Below are the code and all the weights of a small trained network. Each question names an input and a class and asks about switching units off, where a switched-off unit gives its printed mean instead of its output.

import numpy as np


def w(rows, s, z=0):
    codes = np.array(rows[::2]) - 128.0
    scale = np.full(codes.shape[1], s)
    scale[-1] = z or s
    return codes * scale


def f(y):
    return np.maximum(y, 0)


def log_softmax(a):
    a = a - a.max(-1, keepdims=True)
    return a - np.log(np.exp(a).sum(-1, keepdims=True))


def net(x, mask):
    res = np.array(x, float).reshape(1, 7) / 4 @ E
    y = f(res @ A[0][:, :-1].T + A[0][:, -1])
    res = res + np.where(mask, y, B[0][:, -1]) @ B[0][:, :-1]
    return log_softmax(res[-1] @ U[:, :-1].T + U[:, -1])


A, B = {}, {}
E = w([
[72,191,181,118],'x0',
[128,32,222,118],'x1',
[40,72,68,110],'x2',
[128,127,128,127],'x3',
[160,131,132,2],'x4',
[129,130,126,129],'x5',
[129,128,128,127],'x6',
],0.0098)
A[0] = w([
[178,176,144,127,127],'N1',
[45,76,100,162,82],'N2',
[217,173,124,152,100],'N3',
[122,85,166,89,107],'N4',
[124,72,166,121,69],'N5',
[148,121,146,30,2],'N6',
[55,146,219,120,165],'N7',
[125,134,112,185,58],'N8',
[146,149,112,8,90],'N9',
[109,47,205,129,31],'N10',
[141,79,138,134,138],'N11',
[138,179,89,83,107],'N12',
[107,175,65,111,62],'N13',
[119,180,36,108,66],'N14',
[138,100,106,63,138],'N15',
[177,70,110,158,130],'N16',
[205,69,88,112,185],'N17',
[180,137,168,144,88],'N18',
[156,116,127,76,57],'N19',
[189,173,184,161,72],'N20',
[108,138,162,223,67],'N21',
[160,131,190,149,144],'N22',
[78,194,191,138,158],'N23',
[71,102,94,99,57],'N24',
[192,193,136,167,84],'N25',
[134,116,92,197,138],'N26',
[80,113,94,90,86],'N27',
[180,75,92,174,196],'N28',
[90,99,138,220,135],'N29',
[158,129,159,140,120],'N30',
[84,146,105,110,96],'N31',
[187,173,138,126,93],'N32',
[64,178,132,118,162],'N33',
[124,123,119,202,28],'N34',
[118,78,194,108,71],'N35',
[165,117,187,142,123],'N36',
],0.012,0.0068)
B[0] = w([
[93,69,88,105,210],'N1',
[66,87,144,87,221],'N2',
[77,97,100,121,222],'N3',
[147,147,135,169,200],'N4',
[111,127,75,241,181],'N5',
[127,143,194,156,189],'N6',
[219,199,36,63,254],'N7',
[128,140,190,158,167],'N8',
[92,153,247,164,245],'N9',
[160,106,95,254,214],'N10',
[191,137,76,140,186],'N11',
[154,177,126,231,204],'N12',
[138,106,116,176,200],'N13',
[147,88,129,211,230],'N14',
[102,170,161,103,216],'N15',
[220,163,87,47,198],'N16',
[169,170,122,91,253],'N17',
[49,85,127,77,185],'N18',
[124,162,169,142,163],'N19',
[64,88,123,115,218],'N20',
[149,131,219,129,212],'N21',
[129,85,110,120,214],'N22',
[181,164,66,72,246],'N23',
[21,85,120,70,185],'N24',
[72,71,124,131,222],'N25',
[155,165,175,123,216],'N26',
[108,74,141,80,190],'N27',
[151,179,107,56,243],'N28',
[121,162,215,88,236],'N29',
[79,106,118,92,173],'N30',
[152,95,102,127,172],'N31',
[95,84,117,126,195],'N32',
[155,133,91,109,230],'N33',
[92,151,195,149,168],'N34',
[141,127,108,205,202],'N35',
[72,105,92,157,202],'N36',
],0.0075,0.0068)
U = w([
[126,161,251,137,76],'0',
[141,122,113,111,254],'1',
[144,108,77,230,102],'2',
[69,33,112,77,59],'3',
[142,139,115,108,207],'4',
[181,192,74,64,55],'5',
],0.011,0.0099)

Each question gives the input, the list of numbers given to net, and the class t.
The units are the neurons (one row each of A and B). Each row of codes is followed by its name. A weight is (code - 128) times the scale printed after its matrix; where a second scale follows, it is the last column's (A, B and U).
mask holds one flag per neuron, in row order. A switched-off neuron (its flag False) gives its mean, the last column of its row in B, instead of its output. The means were averaged over made-up inputs and are rounded, as every weight is.
A unit's drop is (log p(t) with every unit on - log p(t) with that unit switched off) / (log p(t) with every unit on - log p(t) with every unit switched off).
The circuit of an input: a set's keep is (log p(t) with only the set's units on - log p(t) with every unit switched off) / (log p(t) with every unit on - log p(t) with every unit switched off). Starting from the 12 units with the biggest drops (on a tie, the unit counted first), units are removed one at a time, each time the one whose removal leaves the highest keep (on an exact tie, the one counted first), for as long as the keep stays at least 0.8.
units of the circuit, in order: the units of the circuit, biggest drop first
k most important neurons: the k neurons with the biggest drops, biggest first
drop when u is switched off: that unit's drop, to one decimal
input [6,6,-4,-2,-1,-6,-3], class 1: units of the circuit, in order : [N7]
input [8,-1,1,4,-7,2,-1], class 5: 2 most important neurons : [N7; N23]
input [-1,3,-3,4,6,-4,6], class 0: 2 most important neurons : [N9; N6]
input [-8,4,4,3,-2,0,-3], class 5: 2 most important neurons : [N16; N28]
input [-8,7,6,-6,1,6,8], class 5: 3 most important neurons : [N16; N28; N17]
input [5,5,3,3,-1,0,3], class 2: units of the circuit, in order : [N10; N35]
input [7,-7,-8,1,3,8,-5], class 1: 2 most important neurons : [N12; N23]
input [4,-5,0,5,-5,-3,1], class 0: units of the circuit, in order : [N21; N29]
input [1,6,0,6,-8,7,-3], class 0: 2 most important neurons : [N29; N21]
input [-8,6,3,4,4,-4,6], class 5: units of the circuit, in order : [N16; N17]
input [-1,6,-1,1,-7,1,8], class 0: 3 most important neurons : [N29; N21; N34]
input [-7,-7,2,7,6,-4,-1], class 2: 3 most important neurons : [N14; N12; N13]
input [-5,7,7,-2,2,2,-4], class 2: 3 most important neurons : [N10; N5; N35]
input [4,-5,8,-8,6,7,-7], class 3: units of the circuit, in order : [N24]
input [5,-5,-3,6,-7,-6,3], class 0: 2 most important neurons : [N21; N29]
input [7,0,-1,2,4,-4,7], class 5: units of the circuit, in order : [N7; N23]
input [-7,4,2,6,-5,2,-1], class 5: units of the circuit, in order : [N16; N28]
input [-7,6,5,6,6,4,5], class 5: drop when N11 is switched off : 0.3
input [-8,-5,8,8,-6,1,4], class 3: drop when N29 is switched off : -0.1
input [4,-4,0,6,-8,-4,1], class 0: drop when N21 is switched off : 0.1
